Here is a tiny trained network, its code and every weight. The questions are about switching its units off for an input and a target symbol, where a switched-off unit gives its printed mean instead of its output.

import numpy as np


def w(rows, s, z=0):
    codes = np.array(rows[::2]) - 128.0
    scale = np.full(codes.shape[1], s)
    scale[-1] = z or s
    return codes * scale


def norm(h):
    return h / np.sqrt((h * h).mean(-1, keepdims=True) + 1e-5)


def f(y):
    return y / 2 * (1 + np.tanh(0.7978845608 * (y + 0.044715 * y**3)))


def softmax(a):
    e = np.exp(a - a.max(-1, keepdims=True))
    return e / e.sum(-1, keepdims=True)


def log_softmax(a):
    a = a - a.max(-1, keepdims=True)
    return a - np.log(np.exp(a).sum(-1, keepdims=True))


def net(x, mask):
    ids = ['βγδεηθλμξσφψω'.index(c) for c in x.split()]
    T = len(ids)
    res = E[ids] + P[:T]
    u = 0
    for l in range(2):
        q, k, v = (norm(res) @ M[l].T for M in (Q, K, V))
        z = softmax(np.where(np.tri(T) > 0, q @ k.T / 2**0.5, -1e9)) @ v
        res = res + np.where(mask[u], z, O[l][:, -1]) @ O[l][:, :-1]
        u += 1
        y = f(norm(res) @ A[l][:, :-1].T + A[l][:, -1])
        res = res + np.where(mask[u : u + 16], y, B[l][:, -1]) @ B[l][:, :-1]
        u += 16
    return log_softmax(norm(res)[-1] @ U[:, :-1].T + U[:, -1])


Q, K, V, O, A, B = {}, {}, {}, {}, {}, {}
E = w([
[195,125,125,139],'β',
[178,4,194,164],'γ',
[203,161,125,156],'δ',
[124,144,58,131],'ε',
[83,59,59,160],'η',
[189,110,168,156],'θ',
[75,92,125,179],'λ',
[113,16,148,161],'μ',
[151,193,106,78],'ξ',
[59,140,166,80],'σ',
[189,98,213,214],'φ',
[115,79,36,162],'ψ',
[66,142,183,82],'ω',
],0.015)
P = w([
[160,97,180,37],'0',
[155,182,105,110],'1',
[119,182,113,124],'2',
[110,161,116,147],'3',
[84,169,101,164],'4',
[77,174,99,183],'5',
[73,170,101,197],'6',
[57,158,95,207],'7',
[63,171,100,226],'8',
[51,170,101,234],'9',
[40,162,98,255],'10',
[37,158,93,235],'11',
[76,176,92,206],'12',
],0.009)
Q[0] = w([
[168,174,133,158],'0.h0',
[116,152,226,2],'0.h0',
],0.0095)
K[0] = w([
[1,103,87,205],'0.h0',
[186,76,72,20],'0.h0',
],0.0086)
V[0] = w([
[90,47,1,4],'0.h0',
[183,130,56,183],'0.h0',
],0.0074)
O[0] = w([
[57,30,63,133,4],'0.h0',
[254,146,9,133,191],'0.h0',
],0.0094,0.0042)
A[0] = w([
[164,213,202,125,73],'0.n0',
[152,150,17,126,179],'0.n1',
[217,102,133,79,67],'0.n2',
[145,173,81,192,8],'0.n3',
[127,119,173,187,35],'0.n4',
[110,145,163,99,60],'0.n5',
[163,89,132,2,1],'0.n6',
[139,209,123,18,40],'0.n7',
[48,162,107,222,98],'0.n8',
[27,30,208,193,212],'0.n9',
[205,61,162,239,58],'0.n10',
[109,69,17,46,114],'0.n11',
[93,169,80,99,217],'0.n12',
[120,104,124,147,134],'0.n13',
[81,113,104,251,84],'0.n14',
[190,78,67,243,135],'0.n15',
],0.0086,0.0045)
B[0] = w([
[65,157,201,168,202],'0.n0',
[115,140,188,213,227],'0.n1',
[187,128,222,175,136],'0.n2',
[142,30,92,138,170],'0.n3',
[96,104,111,65,124],'0.n4',
[137,115,100,129,112],'0.n5',
[253,41,13,23,119],'0.n6',
[178,107,156,159,137],'0.n7',
[173,93,213,84,186],'0.n8',
[173,234,83,198,173],'0.n9',
[86,239,102,98,189],'0.n10',
[159,234,176,183,139],'0.n11',
[152,172,149,217,190],'0.n12',
[140,172,125,129,126],'0.n13',
[155,136,189,8,177],'0.n14',
[81,210,65,214,255],'0.n15',
],0.0051,0.0061)
Q[1] = w([
[86,249,132,203],'1.h0',
[90,202,155,165],'1.h0',
],0.017)
K[1] = w([
[145,3,153,67],'1.h0',
[136,44,119,102],'1.h0',
],0.013)
V[1] = w([
[130,128,162,9],'1.h0',
[84,221,137,144],'1.h0',
],0.016)
O[1] = w([
[75,248,63,81,254],'1.h0',
[9,139,155,243,40],'1.h0',
],0.012,0.0051)
A[1] = w([
[170,69,97,82,107],'1.n0',
[124,76,118,128,35],'1.n1',
[154,115,128,120,91],'1.n2',
[91,143,68,152,127],'1.n3',
[187,155,83,94,103],'1.n4',
[146,74,82,126,79],'1.n5',
[138,99,27,50,109],'1.n6',
[215,42,140,169,82],'1.n7',
[73,176,122,190,139],'1.n8',
[146,120,247,72,33],'1.n9',
[109,148,194,92,109],'1.n10',
[179,69,154,107,32],'1.n11',
[121,155,113,110,121],'1.n12',
[195,131,77,23,61],'1.n13',
[166,86,161,113,3],'1.n14',
[117,53,169,98,85],'1.n15',
],0.016,0.0063)
B[1] = w([
[184,180,147,170,143],'1.n0',
[133,157,109,137,121],'1.n1',
[127,136,122,134,123],'1.n2',
[168,158,160,153,175],'1.n3',
[126,5,155,58,233],'1.n4',
[195,213,116,131,121],'1.n5',
[100,103,67,167,198],'1.n6',
[58,180,44,101,176],'1.n7',
[141,87,170,121,247],'1.n8',
[112,148,64,207,130],'1.n9',
[172,126,132,124,133],'1.n10',
[125,222,208,148,137],'1.n11',
[149,167,138,97,168],'1.n12',
[50,83,162,178,254],'1.n13',
[119,162,160,131,128],'1.n14',
[91,167,101,159,134],'1.n15',
],0.011,0.0087)
U = w([
[108,104,163,112,160],'β',
[194,32,149,112,104],'γ',
[177,184,142,71,73],'δ',
[208,130,204,115,138],'ε',
[89,76,49,182,78],'η',
[235,151,97,112,92],'θ',
[135,106,99,71,254],'λ',
[31,139,171,80,205],'μ',
[6,158,160,88,113],'ξ',
[93,29,189,149,47],'σ',
[160,130,41,155,89],'φ',
[130,136,43,146,120],'ψ',
[85,199,61,66,60],'ω',
],0.016,0.0098)

Each question gives the input, a string of symbols that net reads in full, and the target symbol t.
The units are the heads (2 rows each of Q, K, V and O) and the neurons (one row each of A and B). Each row of codes is followed by its name. A weight is (code - 128) times the scale printed after its matrix; where a second scale follows, it is the last column's (O, A, B and U).
mask holds one flag per unit, layer by layer, with each layer's heads first. A switched-off unit (its flag False) gives its mean, the last column of its rows in O or B, instead of its output. The means were averaged over made-up inputs and are rounded, as every weight is.
A unit's drop is (log p(t) with every unit on - log p(t) with that unit switched off) / (log p(t) with every unit on - log p(t) with every unit switched off).
The circuit of an input: a set's keep is (log p(t) with only the set's units on - log p(t) with every unit switched off) / (log p(t) with every unit on - log p(t) with every unit switched off). Starting from the 12 units with the biggest drops (on a tie, the unit counted first), units are removed one at a time, each time the one whose removal leaves the highest keep (on an exact tie, the one counted first), for as long as the keep stays at least 0.8.
units of the circuit, in order: the units of the circuit, biggest drop first
k most important neurons: the k neurons with the biggest drops, biggest first
top k neurons in layer l: the k neurons of layer l with the biggest drops, biggest first
input λ β ξ β η θ ω δ γ ε β ξ, target σ: units of the circuit, in order => 1.h0
input β ω β β δ β β β ε, target λ: top 2 neurons in layer 0 => 0.n6, 0.n9
input β ω ε ω λ β ξ, target λ: units of the circuit, in order => 1.h0, 1.n4, 0.n6, 0.h0
input μ δ β β β δ ε η ω β β β, target θ: top 2 neurons in layer 1 => 1.n7, 1.n13
input ξ ω ω β β δ ξ β ψ λ ω, target ω: units of the circuit, in order => 1.h0, 0.n6, 0.h0
input δ β δ β γ λ, target ε: units of the circuit, in order => 1.n13, 1.n8, 0.n8
input δ ω λ β γ β ε λ ψ λ δ, target ε: 3 most important neurons => 0.n9, 1.n8, 1.n13
input ξ λ β, target ω: units of the circuit, in order => 1.h0, 0.h0, 0.n6
input η δ ξ ε β ξ β θ φ η, target ψ: top 2 neurons in layer 1 => 1.n7, 1.n13
input β ξ β δ φ δ β φ ψ, target λ: 2 most important neurons => 1.n4, 0.n6
input ε β σ ε ξ λ β, target η: 3 most important neurons => 0.n11, 1.n7, 0.n3
input β ω μ, target λ: 3 most important neurons => 0.n9, 0.n6, 1.n4
input δ ξ ξ μ ω δ ε ε σ ε, target ε: top 2 neurons in layer 1 => 1.n13, 1.n8
input ε μ δ δ, target η: 2 most important neurons => 0.n11, 1.n7
input ξ λ ω ε λ, target ω: 2 most important neurons => 0.n6, 0.n9
input γ ξ δ φ β ω ε σ ξ β β, target γ: top neuron in layer 0 => 0.n9
input δ ψ β δ σ σ ξ, target ε: 2 most important neurons => 1.n13, 0.n15
input ξ β δ δ β ψ β θ θ β β θ, target ω: top 2 neurons in layer 0 => 0.n6, 0.n15
input λ ψ δ ω λ ψ β λ δ μ δ β, target σ: 2 most important neurons => 0.n9, 1.n8
input ω ψ ω φ ω ω δ, target μ: units of the circuit, in order => 0.h0
